Below is a small trained network, with its code and all its weights. Each question gives an input and a class and asks what happens when units are switched off, that is, made to give their printed mean instead of their output.

import numpy as np


def w(rows, s, z=0):
    codes = np.array(rows[::2]) - 128.0
    scale = np.full(codes.shape[1], s)
    scale[-1] = z or s
    return codes * scale


def f(y):
    return y / 2 * (1 + np.tanh(0.7978845608 * (y + 0.044715 * y**3)))


def log_softmax(a):
    a = a - a.max(-1, keepdims=True)
    return a - np.log(np.exp(a).sum(-1, keepdims=True))


def net(x, mask):
    res = np.array(x, float).reshape(1, 8) / 4 @ E
    y = f(res @ A[0][:, :-1].T + A[0][:, -1])
    res = res + np.where(mask, y, B[0][:, -1]) @ B[0][:, :-1]
    return log_softmax(res[-1] @ U[:, :-1].T + U[:, -1])


A, B = {}, {}
E = w([
[128,128,125,127],'x0',
[199,111,212,202],'x1',
[132,144,223,29],'x2',
[143,2,123,89],'x3',
[126,129,127,129],'x4',
[129,129,128,128],'x5',
[18,112,178,169],'x6',
[129,129,127,131],'x7',
],0.008)
A[0] = w([
[127,38,117,122,106],'N0',
[56,150,63,36,3],'N1',
[106,169,66,68,108],'N2',
[126,134,184,70,101],'N3',
[172,117,190,182,25],'N4',
[121,216,130,154,8],'N5',
[176,127,178,184,72],'N6',
[93,228,116,142,64],'N7',
[196,166,94,101,111],'N8',
[46,111,185,174,170],'N9',
[113,104,73,247,68],'N10',
[136,151,186,76,70],'N11',
[91,130,86,102,77],'N12',
[177,112,205,187,29],'N13',
[217,161,193,168,152],'N14',
[72,156,151,153,99],'N15',
[86,155,132,136,54],'N16',
[106,136,203,60,96],'N17',
[15,99,167,163,10],'N18',
[173,252,124,161,70],'N19',
[135,155,204,74,91],'N20',
[122,8,113,92,85],'N21',
],0.011,0.0075)
B[0] = w([
[156,241,199,150,186],'N0',
[68,57,171,227,197],'N1',
[90,42,168,159,209],'N2',
[127,151,51,203,188],'N3',
[95,102,145,164,155],'N4',
[176,151,161,169,150],'N5',
[67,87,145,152,171],'N6',
[151,159,190,137,192],'N7',
[190,68,125,89,195],'N8',
[187,91,110,48,252],'N9',
[134,182,43,140,230],'N10',
[167,133,74,186,171],'N11',
[126,109,156,190,147],'N12',
[47,110,148,167,173],'N13',
[83,78,120,105,255],'N14',
[177,114,161,95,161],'N15',
[189,108,169,161,123],'N16',
[137,165,50,162,213],'N17',
[254,63,119,111,179],'N18',
[169,136,201,123,231],'N19',
[155,147,52,182,202],'N20',
[169,217,215,152,217],'N21',
],0.009,0.0056)
U = w([
[169,238,241,143,72],'0',
[65,29,154,183,91],'1',
[154,180,5,184,58],'2',
[118,135,129,70,248],'3',
[222,29,119,38,79],'4',
[105,143,124,78,231],'5',
],0.011,0.014)

Each question gives the input, the list of numbers given to net, and the class t.
The units are the neurons (one row each of A and B). Each row of codes is followed by its name. A weight is (code - 128) times the scale printed after its matrix; where a second scale follows, it is the last column's (A, B and U).
mask holds one flag per neuron, in row order. A switched-off neuron (its flag False) gives its mean, the last column of its row in B, instead of its output. The means were averaged over made-up inputs and are rounded, as every weight is.
A unit's drop is (log p(t) with every unit on - log p(t) with that unit switched off) / (log p(t) with every unit on - log p(t) with every unit switched off).
The circuit of an input: a set's keep is (log p(t) with only the set's units on - log p(t) with every unit switched off) / (log p(t) with every unit on - log p(t) with every unit switched off). Starting from the 12 units with the biggest drops (on a tie, the unit counted first), units are removed one at a time, each time the one whose removal leaves the highest keep (on an exact tie, the one counted first), for as long as the keep stays at least 0.8.
circuit, biggest first: the units of the circuit, biggest drop first
most important unit: the unit with the biggest drop
k most important neurons: the k neurons with the biggest drops, biggest first
input [5,-3,-6,-1,8,-2,8,-2], class 4: circuit, biggest first	(N18; N9)
input [8,7,8,0,1,4,0,8], class 2: 2 most important neurons	(N20; N17)
input [-2,5,-5,6,6,-5,1,2], class 0: most important unit	N0
input [-8,4,-4,7,-2,2,7,0], class 0: 2 most important neurons	(N0; N21)
input [7,-4,-2,7,-3,-2,2,0], class 0: circuit, biggest first	(N21; N0)
input [5,-5,1,-6,3,1,-2,-1], class 0: circuit, biggest first	(N7; N19)
input [-4,7,4,7,6,-3,1,-5], class 0: 2 most important neurons	(N21; N0)
input [3,4,-1,-7,-1,-4,-8,-3], class 4: 4 most important neurons	(N8; N14; N21; N0)
input [-5,6,-2,-5,4,7,2,8], class 3: circuit, biggest first	(N9; N14)
input [8,3,-5,5,5,-2,2,4], class 0: circuit, biggest first	(N0; N21)
input [-1,1,6,-3,0,7,8,2], class 4: circuit, biggest first	(N9; N18)
input [0,7,4,-3,-2,4,8,3], class 4: 4 most important neurons	(N9; N18; N15; N1)
input [-7,5,7,-2,-6,-1,1,6], class 2: circuit, biggest first	(N20; N17; N3)
input [-3,-3,6,4,5,4,-6,-1], class 2: most important unit	N3
input [-3,2,-6,-4,7,8,-8,6], class 4: circuit, biggest first	(N8; N19)
input [-4,-8,1,-3,-7,2,8,6], class 1: 4 most important neurons	(N1; N2; N12; N8)
input [2,-6,8,-3,-2,8,4,-3], class 2: circuit, biggest first	(N17; N3)
input [-7,-7,2,-4,7,-5,-3,5], class 1: circuit, biggest first	(N1; N2)
input [2,8,8,5,7,0,-5,7], class 1: 3 most important neurons	(N14; N13; N6)
input [-7,-4,-6,1,8,-4,-7,6], class 4: circuit, biggest first	(N8)
input [-3,6,8,-1,0,-4,8,-8], class 2: 3 most important neurons	(N17; N20; N3)
input [1,5,-6,-3,-4,7,7,8], class 3: 2 most important neurons	(N9; N10)
input [-7,3,6,6,-4,2,-3,-2], class 0: 4 most important neurons	(N21; N0; N10; N9)
input [-3,-4,-4,-6,0,3,-6,-3], class 0: 3 most important neurons	(N19; N7; N9)
